Here is a tiny trained network, its code and every weight. The questions are about switching its units off for an input and a target symbol, where a switched-off unit gives its printed mean instead of its output.

import numpy as np


def w(rows, s, z=0):
    codes = np.array(rows[::2]) - 128.0
    scale = np.full(codes.shape[1], s)
    scale[-1] = z or s
    return codes * scale


def f(y):
    return np.maximum(y, 0)


def softmax(a):
    e = np.exp(a - a.max(-1, keepdims=True))
    return e / e.sum(-1, keepdims=True)


def log_softmax(a):
    a = a - a.max(-1, keepdims=True)
    return a - np.log(np.exp(a).sum(-1, keepdims=True))


def net(x, mask):
    ids = ['βδεθμξσ'.index(c) for c in x.split()]
    T = len(ids)
    res = E[ids] + P[:T]
    u = 0
    for l in range(2):
        q, k, v = (res @ M[l].T for M in (Q, K, V))
        z = softmax(np.where(np.tri(T) > 0, q @ k.T / 2**0.5, -1e9)) @ v
        res = res + np.where(mask[u], z, O[l][:, -1]) @ O[l][:, :-1]
        u += 1
        y = f(res @ A[l][:, :-1].T + A[l][:, -1])
        res = res + np.where(mask[u : u + 16], y, B[l][:, -1]) @ B[l][:, :-1]
        u += 16
    return log_softmax(res[-1] @ U[:, :-1].T + U[:, -1])


Q, K, V, O, A, B = {}, {}, {}, {}, {}, {}
E = w([
[157,200,171,175,175,56,90,81,237,129],'β',
[105,105,181,218,163,65,152,147,152,114],'δ',
[213,104,193,53,160,94,132,98,67,108],'ε',
[223,67,133,178,91,113,84,108,192,63],'θ',
[88,111,167,148,195,189,139,23,169,216],'μ',
[126,166,181,177,80,86,114,89,139,185],'ξ',
[74,184,132,134,235,162,7,157,45,126],'σ',
],0.014)
P = w([
[204,157,216,153,74,254,181,157,247,150],'0',
[182,148,190,192,144,101,199,98,136,140],'1',
[169,129,176,194,135,133,170,111,136,123],'2',
[155,120,172,169,124,131,143,101,128,107],'3',
[142,101,174,161,114,130,124,110,115,118],'4',
[128,95,169,152,124,124,105,108,95,112],'5',
[121,84,166,148,130,125,88,116,92,117],'6',
[124,87,155,139,139,117,75,104,66,118],'7',
[111,80,152,138,134,113,61,111,53,125],'8',
[122,71,142,133,147,106,45,125,46,138],'9',
[110,71,147,132,148,88,34,115,22,127],'10',
[131,64,166,145,138,70,24,69,24,124],'11',
],0.007)
Q[0] = w([
[163,52,228,186,174,82,2,18,101,159],'0.h1',
[124,153,52,59,126,129,164,196,115,133],'0.h1',
],0.0066)
K[0] = w([
[67,156,58,127,162,141,2,174,61,116],'0.h1',
[150,151,132,177,96,142,236,75,207,135],'0.h1',
],0.0073)
V[0] = w([
[105,189,121,254,124,210,155,145,223,141],'0.h1',
[189,10,105,126,33,105,197,76,230,176],'0.h1',
],0.0054)
O[0] = w([
[117,175,188,147,149,171,115,183,69,2,20],'0.h1',
[241,190,130,131,155,126,116,107,60,135,4],'0.h1',
],0.01,0.0044)
A[0] = w([
[67,141,64,134,115,79,109,188,122,117,72],'0.n1',
[152,127,186,112,96,113,206,137,82,151,137],'0.n2',
[153,179,128,70,153,78,187,128,128,124,108],'0.n3',
[188,146,94,178,67,175,187,72,102,150,92],'0.n4',
[67,109,111,3,120,146,168,141,101,62,59],'0.n5',
[104,93,116,114,94,107,190,142,203,121,132],'0.n6',
[138,129,131,115,201,85,116,126,2,105,50],'0.n7',
[134,202,121,154,96,93,167,98,122,161,103],'0.n8',
[111,116,110,176,28,101,177,140,191,124,59],'0.n9',
[98,104,159,168,140,98,144,130,69,133,93],'0.n10',
[118,236,116,129,99,94,152,104,146,132,142],'0.n11',
[100,129,131,200,100,104,186,129,89,182,64],'0.n12',
[75,121,166,94,109,165,169,105,103,128,121],'0.n13',
[129,49,69,117,109,89,57,139,135,149,4],'0.n14',
[142,186,114,97,158,79,131,142,117,125,76],'0.n15',
[128,174,107,148,187,173,204,125,113,165,40],'0.n16',
],0.0076,0.0023)
B[0] = w([
[198,58,196,101,92,189,107,4,143,162,170],'0.n1',
[86,93,137,58,200,157,138,200,113,161,215],'0.n2',
[110,106,226,41,94,179,112,154,184,121,185],'0.n3',
[122,111,1,119,147,162,14,151,46,149,199],'0.n4',
[70,92,102,240,96,101,66,79,153,102,184],'0.n5',
[112,108,143,179,115,92,29,118,29,114,232],'0.n6',
[181,152,189,40,144,178,104,150,105,144,191],'0.n7',
[68,169,162,149,113,138,84,138,103,147,166],'0.n8',
[133,123,117,81,208,100,96,165,54,64,196],'0.n9',
[175,129,83,96,149,109,153,148,148,77,172],'0.n10',
[92,190,207,184,42,119,110,130,168,186,153],'0.n11',
[129,136,123,93,132,64,129,155,88,88,164],'0.n12',
[100,130,102,152,150,147,43,94,177,104,198],'0.n13',
[134,149,145,132,91,57,194,60,118,129,254],'0.n14',
[165,106,169,117,88,159,86,94,179,102,145],'0.n15',
[80,92,133,174,182,178,81,22,60,128,152],'0.n16',
],0.0056,0.005)
Q[1] = w([
[132,157,85,119,104,148,130,154,132,96],'1.h1',
[214,159,183,7,183,116,157,123,107,172],'1.h1',
],0.013)
K[1] = w([
[127,187,115,166,168,166,91,103,113,96],'1.h1',
[103,83,63,133,109,2,150,66,158,190],'1.h1',
],0.009)
V[1] = w([
[67,147,155,128,168,254,142,41,129,239],'1.h1',
[222,73,107,45,104,183,191,99,7,98],'1.h1',
],0.0056)
O[1] = w([
[228,135,196,191,104,254,159,41,32,122,227],'1.h1',
[91,54,207,166,86,122,168,174,158,228,254],'1.h1',
],0.009,0.006)
A[1] = w([
[97,138,100,148,121,146,127,104,83,98,35],'1.n1',
[88,116,175,95,139,120,113,160,145,118,171],'1.n2',
[148,184,28,112,143,136,145,98,89,94,3],'1.n3',
[115,190,126,165,103,135,195,188,70,153,122],'1.n4',
[114,187,21,137,108,94,128,119,158,99,69],'1.n5',
[129,93,104,88,147,104,144,124,124,143,125],'1.n6',
[133,117,87,50,217,141,140,101,100,86,167],'1.n7',
[142,162,97,110,107,113,101,99,137,111,177],'1.n8',
[125,130,123,144,141,119,91,121,160,152,116],'1.n9',
[109,114,174,154,81,114,150,133,159,159,54],'1.n10',
[147,162,57,53,164,73,129,208,159,138,103],'1.n11',
[155,133,153,117,146,122,247,154,114,133,147],'1.n12',
[75,116,81,118,129,75,118,199,191,102,69],'1.n13',
[88,125,119,88,97,105,192,209,182,147,3],'1.n14',
[162,141,143,130,95,120,146,170,155,186,112],'1.n15',
[186,150,126,111,114,167,124,116,136,131,149],'1.n16',
],0.011,0.0056)
B[1] = w([
[201,153,136,74,132,103,163,179,163,175,158],'1.n1',
[129,116,42,172,137,119,133,108,142,97,200],'1.n2',
[188,122,135,109,199,121,169,24,200,88,155],'1.n3',
[70,113,59,83,74,92,116,186,140,149,137],'1.n4',
[155,65,179,127,130,148,81,166,80,237,136],'1.n5',
[129,169,115,122,126,143,122,145,150,108,175],'1.n6',
[82,183,181,173,86,110,112,205,129,171,195],'1.n7',
[118,128,122,102,98,146,179,170,155,144,159],'1.n8',
[157,157,154,106,152,119,145,111,108,131,174],'1.n9',
[131,187,139,96,123,161,161,164,159,110,255],'1.n10',
[66,98,117,254,127,85,141,48,135,107,145],'1.n11',
[101,94,97,142,118,130,190,141,141,128,186],'1.n12',
[147,161,139,81,108,183,195,101,65,110,155],'1.n13',
[241,83,162,117,193,136,50,132,135,203,141],'1.n14',
[159,123,82,66,151,137,80,98,121,52,210],'1.n15',
[94,129,88,148,142,83,115,128,147,111,191],'1.n16',
],0.009,0.012)
U = w([
[94,146,161,82,94,117,58,246,76,186,228],'β',
[93,132,98,114,133,142,163,105,123,92,5],'δ',
[86,96,129,236,122,98,231,231,202,158,130],'ε',
[158,75,138,37,145,156,162,162,184,164,189],'θ',
[146,111,198,173,167,146,146,114,69,179,88],'μ',
[179,57,64,175,212,90,2,110,142,143,190],'ξ',
[145,181,184,128,167,122,144,122,211,98,30],'σ',
],0.0045,0.0023)

Each question gives the input, a string of symbols that net reads in full, and the target symbol t.
The units are the heads (2 rows each of Q, K, V and O) and the neurons (one row each of A and B). Each row of codes is followed by its name. A weight is (code - 128) times the scale printed after its matrix; where a second scale follows, it is the last column's (O, A, B and U).
mask holds one flag per unit, layer by layer, with each layer's heads first. A switched-off unit (its flag False) gives its mean, the last column of its rows in O or B, instead of its output. The means were averaged over made-up inputs and are rounded, as every weight is.
A unit's drop is (log p(t) with every unit on - log p(t) with that unit switched off) / (log p(t) with every unit on - log p(t) with every unit switched off).
The circuit of an input: a set's keep is (log p(t) with only the set's units on - log p(t) with every unit switched off) / (log p(t) with every unit on - log p(t) with every unit switched off). Starting from the 12 units with the biggest drops (on a tie, the unit counted first), units are removed one at a time, each time the one whose removal leaves the highest keep (on an exact tie, the one counted first), for as long as the keep stays at least 0.8.
units of the circuit, in order: the units of the circuit, biggest drop first
unit that matters most: the unit with the biggest drop
top k neurons: the k neurons with the biggest drops, biggest first
top k neurons in layer l: the k neurons of layer l with the biggest drops, biggest first
input ε ε ε ε θ σ μ ε, target ε: units of the circuit, in order	[0.h1 1.h1 0.n5]
input ε θ μ δ θ β θ ε θ β μ ε, target ξ: units of the circuit, in order	[1.h1 1.n10]
input μ σ δ ε ε θ ε μ μ, target μ: units of the circuit, in order	[1.h1 0.h1 0.n16 0.n6]
input θ ε μ σ ε ε θ β, target θ: units of the circuit, in order	[1.n13 1.h1 0.h1 1.n14]
input μ θ μ β ξ β β θ σ β, target μ: unit that matters most	1.h1
input ε ε μ ε σ ε μ ε ε μ β, target ε: top 2 neurons in layer 0	[0.n6 0.n4]
input ε μ ε σ, target ε: units of the circuit, in order	[0.h1 1.h1 0.n5]
input ε β ε, target σ: units of the circuit, in order	[1.h1 1.n3 1.n7]
input ε μ ε ε ξ μ μ μ σ δ θ, target ε: top 2 neurons in layer 1	[1.n15 1.n10]
input θ ε μ β ξ ξ θ β σ ξ ξ, target θ: units of the circuit, in order	[1.h1 1.n13 0.h1 1.n14]
input δ σ μ θ μ, target δ: units of the circuit, in order	[0.h1 1.n13 1.h1 1.n2]
input ε ε ξ σ ε ε θ ε μ ε ξ μ, target ε: units of the circuit, in order	[0.h1 1.n15]
input δ μ β ε μ ε ε σ σ β δ ε, target δ: top 2 neurons	[1.n13 0.n6]
input ε μ μ ε μ σ ξ ξ, target ε: units of the circuit, in order	[0.h1]
input ε ξ ε, target β: top 2 neurons	[1.n7 0.n7]
input β ε σ θ ε ε ξ θ β β ε, target β: top 2 neurons	[1.n7 0.n11]
input β σ ε ε ξ ε β μ, target β: top 3 neurons	[1.n7 0.n11 1.n5]
input ε ε θ, target ξ: units of the circuit, in order	[0.h1 0.n4]
input ε ε σ, target ε: units of the circuit, in order	[0.h1 1.n15]
input β σ θ ε σ ε σ θ ε ε θ θ, target β: top 4 neurons	[0.n9 0.n11 1.n7 1.n5]
input ξ ε ξ σ μ θ ξ β, target ξ: top 3 neurons in layer 0	[0.n6 0.n9 0.n11]
input δ ε μ ε ξ θ δ σ, target δ: top 2 neurons	[1.n13 0.n1]
input σ β σ ξ ε σ ε θ ε θ θ ε, target σ: top neuron	[1.n3]
input μ ε μ ε ε ξ, target β: top 2 neurons in layer 1	[1.n4 1.n3]
input β μ ξ β σ ε θ ε ξ β, target β: top 3 neurons in layer 0	[0.n11 0.n9 0.n6]
